Below are the code and all the weights of a small trained network. Each question names an input and a class and asks about switching units off, where a switched-off unit gives its printed mean instead of its output.

import numpy as np


def w(rows, s, z=0):
    codes = np.array(rows[::2]) - 128.0
    scale = np.full(codes.shape[1], s)
    scale[-1] = z or s
    return codes * scale


def norm(h):
    return h / np.sqrt((h * h).mean(-1, keepdims=True) + 1e-5)


def f(y):
    return y / 2 * (1 + np.tanh(0.7978845608 * (y + 0.044715 * y**3)))


def log_softmax(a):
    a = a - a.max(-1, keepdims=True)
    return a - np.log(np.exp(a).sum(-1, keepdims=True))


def net(x, mask):
    res = np.array(x, float).reshape(1, 6) / 4 @ E
    u = 0
    for l in range(2):
        y = f(norm(res) @ A[l][:, :-1].T + A[l][:, -1])
        res = res + np.where(mask[u : u + 3], y, B[l][:, -1]) @ B[l][:, :-1]
        u += 3
    return log_softmax(norm(res)[-1] @ U[:, :-1].T + U[:, -1])


A, B = {}, {}
E = w([
[89,4,118,135,74,103,154,164,121,140,168],'x0',
[139,136,141,167,100,137,59,182,82,101,48],'x1',
[183,41,135,138,119,143,166,152,153,157,121],'x2',
[70,101,93,136,109,122,101,119,133,145,150],'x3',
[118,170,105,162,108,169,85,128,149,113,169],'x4',
[106,67,97,196,168,152,94,106,147,182,103],'x5',
],0.0041)
A[0] = w([
[47,172,139,70,123,107,153,50,160,136,138,110],'0.n1',
[87,138,77,186,139,117,84,130,140,173,128,240],'0.n2',
[112,78,146,216,210,167,151,78,254,184,122,3],'0.n3',
],0.0037,0.0016)
B[0] = w([
[203,133,85,146,211,161,83,95,2,131,187,209],'0.n1',
[81,175,111,140,147,161,66,250,188,38,107,255],'0.n2',
[192,88,46,7,194,146,200,104,9,85,183,248],'0.n3',
],0.0058,0.0016)
A[1] = w([
[15,115,151,90,18,149,129,181,173,76,190,252],'1.n1',
[124,252,166,100,94,86,147,43,99,91,222,139],'1.n2',
[137,98,89,126,199,117,139,122,143,128,228,200],'1.n3',
],0.0039,0.0019)
B[1] = w([
[67,146,172,109,156,79,170,64,141,216,123,236],'1.n1',
[89,43,1,68,189,210,144,193,92,166,183,248],'1.n2',
[61,89,65,66,189,145,73,186,78,137,123,254],'1.n3',
],0.0073,0.0027)
U = w([
[104,84,82,189,61,136,119,117,157,122,140,2],'0',
[103,83,16,50,203,177,147,135,67,138,196,185],'1',
[131,255,128,171,116,176,65,141,157,67,99,182],'2',
[228,97,187,129,90,100,189,104,131,117,80,55],'3',
[41,103,164,112,90,53,168,104,134,199,117,165],'4',
],0.0087,0.0042)

Each question gives the input, the list of numbers given to net, and the class t.
The units are the neurons (one row each of A and B). Each row of codes is followed by its name. A weight is (code - 128) times the scale printed after its matrix; where a second scale follows, it is the last column's (A, B and U).
mask holds one flag per neuron, layer by layer. A switched-off neuron (its flag False) gives its mean, the last column of its row in B, instead of its output. The means were averaged over made-up inputs and are rounded, as every weight is.
A unit's drop is (log p(t) with every unit on - log p(t) with that unit switched off) / (log p(t) with every unit on - log p(t) with every unit switched off).
The circuit of an input: a set's keep is (log p(t) with only the set's units on - log p(t) with every unit switched off) / (log p(t) with every unit on - log p(t) with every unit switched off). Starting from all 6 units, units are removed one at a time, each time the one whose removal leaves the highest keep (on an exact tie, the one counted first), for as long as the keep stays at least 0.8.
circuit, biggest first: the units of the circuit, biggest drop first
unit that matters most: the unit with the biggest drop
top k neurons: the k neurons with the biggest drops, biggest first
k most important neurons of layer l: the k neurons of layer l with the biggest drops, biggest first
drop when u is switched off: that unit's drop, to one decimal
input [5,4,3,8,8,1], class 4: circuit, biggest first	[1.n1, 1.n2]
input [7,6,-8,1,5,8], class 2: unit that matters most	0.n2
input [7,1,-2,5,-1,5], class 4: circuit, biggest first	[1.n1, 1.n2]
input [4,2,6,-7,4,2], class 3: top 3 neurons	[1.n2, 0.n1, 1.n3]
input [6,8,8,-5,8,-3], class 3: top 3 neurons	[1.n3, 1.n2, 0.n2]
input [4,5,-6,8,-1,-8], class 4: top 2 neurons	[1.n1, 0.n3]
input [3,6,-8,7,4,-4], class 4: top 2 neurons	[1.n1, 0.n3]
input [4,5,5,-6,-2,-7], class 3: 2 most important neurons of layer 1	[1.n3, 1.n2]
input [-2,1,-1,5,6,-2], class 2: top 2 neurons	[0.n3, 0.n2]
input [1,6,1,-5,-3,5], class 3: circuit, biggest first	[1.n3, 1.n2]
input [-3,2,-4,2,6,8], class 2: top 2 neurons	[1.n2, 0.n2]
input [-2,3,-1,8,-3,0], class 4: top 2 neurons	[1.n1, 0.n3]
input [0,1,2,5,-6,-6], class 4: top 2 neurons	[0.n3, 1.n3]
input [4,2,0,-4,-2,-3], class 3: circuit, biggest first	[1.n2]
input [4,8,7,-5,3,-4], class 3: 2 most important neurons of layer 1	[1.n3, 1.n2]
input [4,-2,4,0,-8,-3], class 4: 2 most important neurons of layer 0	[0.n3, 0.n1]
input [7,0,0,1,2,3], class 4: 2 most important neurons of layer 1	[1.n1, 1.n2]
input [1,4,2,5,-1,-4], class 4: drop when 0.n2 is switched off	0.0
input [3,8,6,-1,2,6], class 0: drop when 0.n1 is switched off	0.1
input [5,-1,8,-7,2,-2], class 3: unit that matters most	1.n2
input [1,-3,8,-5,-7,-5], class 3: drop when 1.n1 is switched off	0.1
